Here is a tiny trained network, its code and every weight. The questions are about switching its units off for an input and a target symbol, where a switched-off unit gives its printed mean instead of its output.

import numpy as np


def w(rows, s, z=0):
    codes = np.array(rows[::2]) - 128.0
    scale = np.full(codes.shape[1], s)
    scale[-1] = z or s
    return codes * scale


def norm(h):
    return h / np.sqrt((h * h).mean(-1, keepdims=True) + 1e-5)


def f(y):
    return y / 2 * (1 + np.tanh(0.7978845608 * (y + 0.044715 * y**3)))


def softmax(a):
    e = np.exp(a - a.max(-1, keepdims=True))
    return e / e.sum(-1, keepdims=True)


def log_softmax(a):
    a = a - a.max(-1, keepdims=True)
    return a - np.log(np.exp(a).sum(-1, keepdims=True))


def net(x, mask):
    ids = ['ΓΩαδεηλξπστφ'.index(c) for c in x.split()]
    T = len(ids)
    res = E[ids] + P[:T]
    u = 0
    for l in range(2):
        q, k, v = (norm(res) @ M[l].T for M in (Q, K, V))
        z = softmax(np.where(np.tri(T) > 0, q @ k.T / 3**0.5, -1e9)) @ v
        res = res + np.where(mask[u], z, O[l][:, -1]) @ O[l][:, :-1]
        u += 1
        y = f(norm(res) @ A[l][:, :-1].T + A[l][:, -1])
        res = res + np.where(mask[u : u + 8], y, B[l][:, -1]) @ B[l][:, :-1]
        u += 8
    return log_softmax(norm(res)[-1] @ U[:, :-1].T + U[:, -1])


Q, K, V, O, A, B = {}, {}, {}, {}, {}, {}
E = w([
[101,114,140,208,130,197,131,226,103],'Γ',
[177,198,215,153,103,199,109,52,167],'Ω',
[121,146,101,169,165,115,60,99,216],'α',
[114,56,147,47,98,49,48,122,202],'δ',
[174,151,160,73,15,102,138,144,175],'ε',
[96,87,84,141,128,115,103,87,118],'η',
[137,157,194,169,51,146,92,112,154],'λ',
[163,152,106,176,88,44,127,136,147],'ξ',
[149,173,168,165,255,121,155,159,142],'π',
[101,73,159,168,143,68,110,100,182],'σ',
[92,174,147,130,117,211,43,102,70],'τ',
[90,66,168,139,125,97,113,109,114],'φ',
],0.021)
P = w([
[98,83,49,100,166,217,254,85,116],'0',
[84,152,128,128,109,164,129,94,107],'1',
[93,134,120,97,141,146,119,125,90],'2',
[108,156,153,114,156,143,140,137,101],'3',
[104,154,159,117,182,134,141,140,92],'4',
[104,144,143,128,191,125,119,145,99],'5',
[85,150,189,162,161,159,149,127,114],'6',
],0.009)
Q[0] = w([
[42,52,133,167,162,145,161,100,147],'0.h0',
[116,254,161,126,126,169,66,214,89],'0.h0',
[85,106,150,183,153,139,114,95,62],'0.h0',
],0.0092)
K[0] = w([
[146,91,98,171,133,180,253,132,181],'0.h0',
[207,248,149,223,139,174,2,177,5],'0.h0',
[139,111,75,174,158,175,157,146,128],'0.h0',
],0.008)
V[0] = w([
[14,241,57,83,130,134,90,106,79],'0.h0',
[122,85,161,2,88,161,205,118,144],'0.h0',
[153,74,127,67,158,153,114,117,164],'0.h0',
],0.0057)
O[0] = w([
[141,3,105,139,206,153,111,110,180,3],'0.h0',
[82,145,209,118,194,206,90,97,67,113],'0.h0',
[117,225,4,123,174,186,131,100,122,129],'0.h0',
],0.012,0.0023)
A[0] = w([
[129,153,148,89,179,182,104,98,157,162],'0.n0',
[101,121,148,225,162,83,150,83,115,213],'0.n1',
[93,161,142,109,169,147,110,42,173,75],'0.n2',
[23,159,139,172,88,127,144,172,147,165],'0.n3',
[111,59,80,185,65,102,149,153,133,76],'0.n4',
[201,161,143,171,168,136,95,180,213,253],'0.n5',
[113,85,105,76,102,193,2,119,136,231],'0.n6',
[88,183,168,180,120,178,125,109,105,174],'0.n7',
],0.0088,0.0021)
B[0] = w([
[114,150,33,109,85,127,104,252,244,158],'0.n0',
[155,110,72,71,175,151,77,130,163,254],'0.n1',
[66,113,70,47,53,61,106,161,80,194],'0.n2',
[120,32,41,100,117,128,138,72,60,230],'0.n3',
[157,103,211,118,104,70,254,145,118,166],'0.n4',
[20,161,111,121,63,172,10,165,107,191],'0.n5',
[152,102,216,121,125,204,130,115,170,166],'0.n6',
[97,144,78,137,197,87,116,154,118,218],'0.n7',
],0.0071,0.0082)
Q[1] = w([
[196,75,51,124,217,139,170,53,76],'1.h0',
[130,111,103,131,127,116,254,117,197],'1.h0',
[162,250,189,131,132,162,128,186,102],'1.h0',
],0.0081)
K[1] = w([
[148,127,86,104,73,254,184,88,149],'1.h0',
[255,177,157,100,101,152,161,125,186],'1.h0',
[133,101,210,66,143,41,21,150,80],'1.h0',
],0.0074)
V[1] = w([
[76,75,189,230,255,104,81,73,35],'1.h0',
[44,86,106,125,16,150,138,82,132],'1.h0',
[93,79,59,85,191,73,161,104,197],'1.h0',
],0.0063)
O[1] = w([
[134,139,119,90,62,131,158,58,185,128],'1.h0',
[179,125,90,171,51,137,86,189,147,229],'1.h0',
[162,185,252,196,160,164,89,136,58,254],'1.h0',
],0.012,0.0059)
A[1] = w([
[139,139,160,52,69,124,150,107,190,107],'1.n0',
[131,113,158,121,144,93,109,18,140,158],'1.n1',
[87,120,111,114,190,112,136,172,154,253],'1.n2',
[110,126,121,61,102,206,54,155,92,149],'1.n3',
[96,131,132,12,67,123,136,83,142,188],'1.n4',
[129,65,188,138,96,158,100,96,156,76],'1.n5',
[123,206,112,167,113,121,117,139,115,92],'1.n6',
[178,103,163,146,94,59,153,134,122,101],'1.n7',
],0.011,0.0032)
B[1] = w([
[83,149,126,173,150,222,31,117,71,149],'1.n0',
[237,151,88,133,223,158,254,214,100,147],'1.n1',
[145,165,166,217,18,189,242,63,146,178],'1.n2',
[128,91,119,57,155,70,159,165,167,255],'1.n3',
[191,202,196,197,54,187,119,19,127,160],'1.n4',
[140,189,95,118,189,163,128,71,134,174],'1.n5',
[184,109,147,130,134,47,90,50,72,183],'1.n6',
[72,153,120,25,148,101,104,118,205,179],'1.n7',
],0.008,0.0089)
U = w([
[75,46,146,166,68,145,159,181,114,251],'Γ',
[204,142,134,149,112,153,149,68,159,156],'Ω',
[170,97,72,179,31,157,82,112,162,97],'α',
[157,107,78,136,138,89,94,97,48,93],'δ',
[105,58,130,136,194,177,94,144,206,198],'ε',
[70,50,178,103,147,81,136,131,189,94],'η',
[165,143,255,172,109,136,106,132,100,65],'λ',
[207,121,120,59,105,91,198,165,176,223],'ξ',
[40,112,152,68,101,93,120,94,167,56],'π',
[227,119,122,146,167,134,198,141,117,175],'σ',
[64,163,75,118,144,144,136,156,143,49],'τ',
[45,193,160,139,139,171,178,67,141,179],'φ',
],0.0095,0.0025)

Each question gives the input, a string of symbols that net reads in full, and the target symbol t.
The units are the heads (3 rows each of Q, K, V and O) and the neurons (one row each of A and B). Each row of codes is followed by its name. A weight is (code - 128) times the scale printed after its matrix; where a second scale follows, it is the last column's (O, A, B and U).
mask holds one flag per unit, layer by layer, with each layer's heads first. A switched-off unit (its flag False) gives its mean, the last column of its rows in O or B, instead of its output. The means were averaged over made-up inputs and are rounded, as every weight is.
A unit's drop is (log p(t) with every unit on - log p(t) with that unit switched off) / (log p(t) with every unit on - log p(t) with every unit switched off).
The circuit of an input: a set's keep is (log p(t) with only the set's units on - log p(t) with every unit switched off) / (log p(t) with every unit on - log p(t) with every unit switched off). Starting from the 12 units with the biggest drops (on a tie, the unit counted first), units are removed one at a time, each time the one whose removal leaves the highest keep (on an exact tie, the one counted first), for as long as the keep stays at least 0.8.
units of the circuit, in order: the units of the circuit, biggest drop first
most important unit: the unit with the biggest drop
top k neurons: the k neurons with the biggest drops, biggest first
k most important neurons of layer l: the k neurons of layer l with the biggest drops, biggest first
drop of u: that unit's drop, to one decimal
input τ σ φ, target ξ: most important unit => 0.n0
input Ω δ π η, target Γ: top 2 neurons => [0.n0, 1.n2]
input λ π π, target φ: top 2 neurons => [1.n2, 0.n5]
input Γ ξ λ, target π: top 2 neurons => [1.n7, 0.n0]
input η π π σ σ η, target ε: units of the circuit, in order => [0.h0, 0.n6]
input σ λ λ λ, target α: 3 most important neurons of layer 0 => [0.n1, 0.n3, 0.n0]
input δ ε π σ ξ σ, target τ: units of the circuit, in order => [0.h0, 0.n0]
input π Γ λ σ ε π λ, target φ: units of the circuit, in order => [0.h0, 1.h0, 1.n5, 0.n3]
input Ω φ η σ σ, target Γ: top 2 neurons => [0.n0, 1.n2]
input τ π σ σ σ, target ξ: top 4 neurons => [0.n0, 1.n1, 0.n2, 1.n7]
input ξ π φ, target η: top 3 neurons => [0.n5, 1.n7, 0.n4]
input φ π η, target π: top 4 neurons => [0.n0, 1.n3, 0.n2, 0.n6]
input α ε σ φ λ η, target λ: 3 most important neurons of layer 0 => [0.n7, 0.n3, 0.n4]
input Γ ξ φ, target Ω: top 2 neurons => [1.n4, 1.n1]
input Γ σ λ λ λ ε η, target Ω: most important unit => 1.h0
input λ ε η τ φ, target α: top 2 neurons => [0.n1, 1.n4]
input η Ω η ε α η λ, target α: units of the circuit, in order => [0.n6, 1.h0, 0.n7]
input Γ σ σ ξ σ, target Ω: 3 most important neurons of layer 0 => [0.n1, 0.n0, 0.n2]
input λ η δ, target α: top 2 neurons => [1.n4, 0.n7]
input π π λ, target φ: most important unit => 1.h0
input φ α η φ σ, target π: top 3 neurons => [0.n0, 0.n2, 1.n3]
input λ ε η φ λ, target Ω: 2 most important neurons of layer 1 => [1.n1, 1.n4]
input λ λ η π π, target φ: 2 most important neurons of layer 0 => [0.n5, 0.n6]
input τ π λ ξ φ Ω σ, target ξ: 3 most important neurons of layer 0 => [0.n0, 0.n3, 0.n2]
input Γ σ σ, target Ω: top 2 neurons => [1.n4, 1.n1]
input α λ σ λ σ, target λ: drop of 1.h0 => 2.2
input σ Γ λ σ σ η π, target λ: most important neuron of layer 1 => [1.n7]
input η σ π σ π ε, target λ: drop of 0.n2 => 0.1
input τ η λ σ σ σ φ, target ξ: drop of 0.n4 => 0.2
input λ σ η η, target α: drop of 1.h0 => 2.9
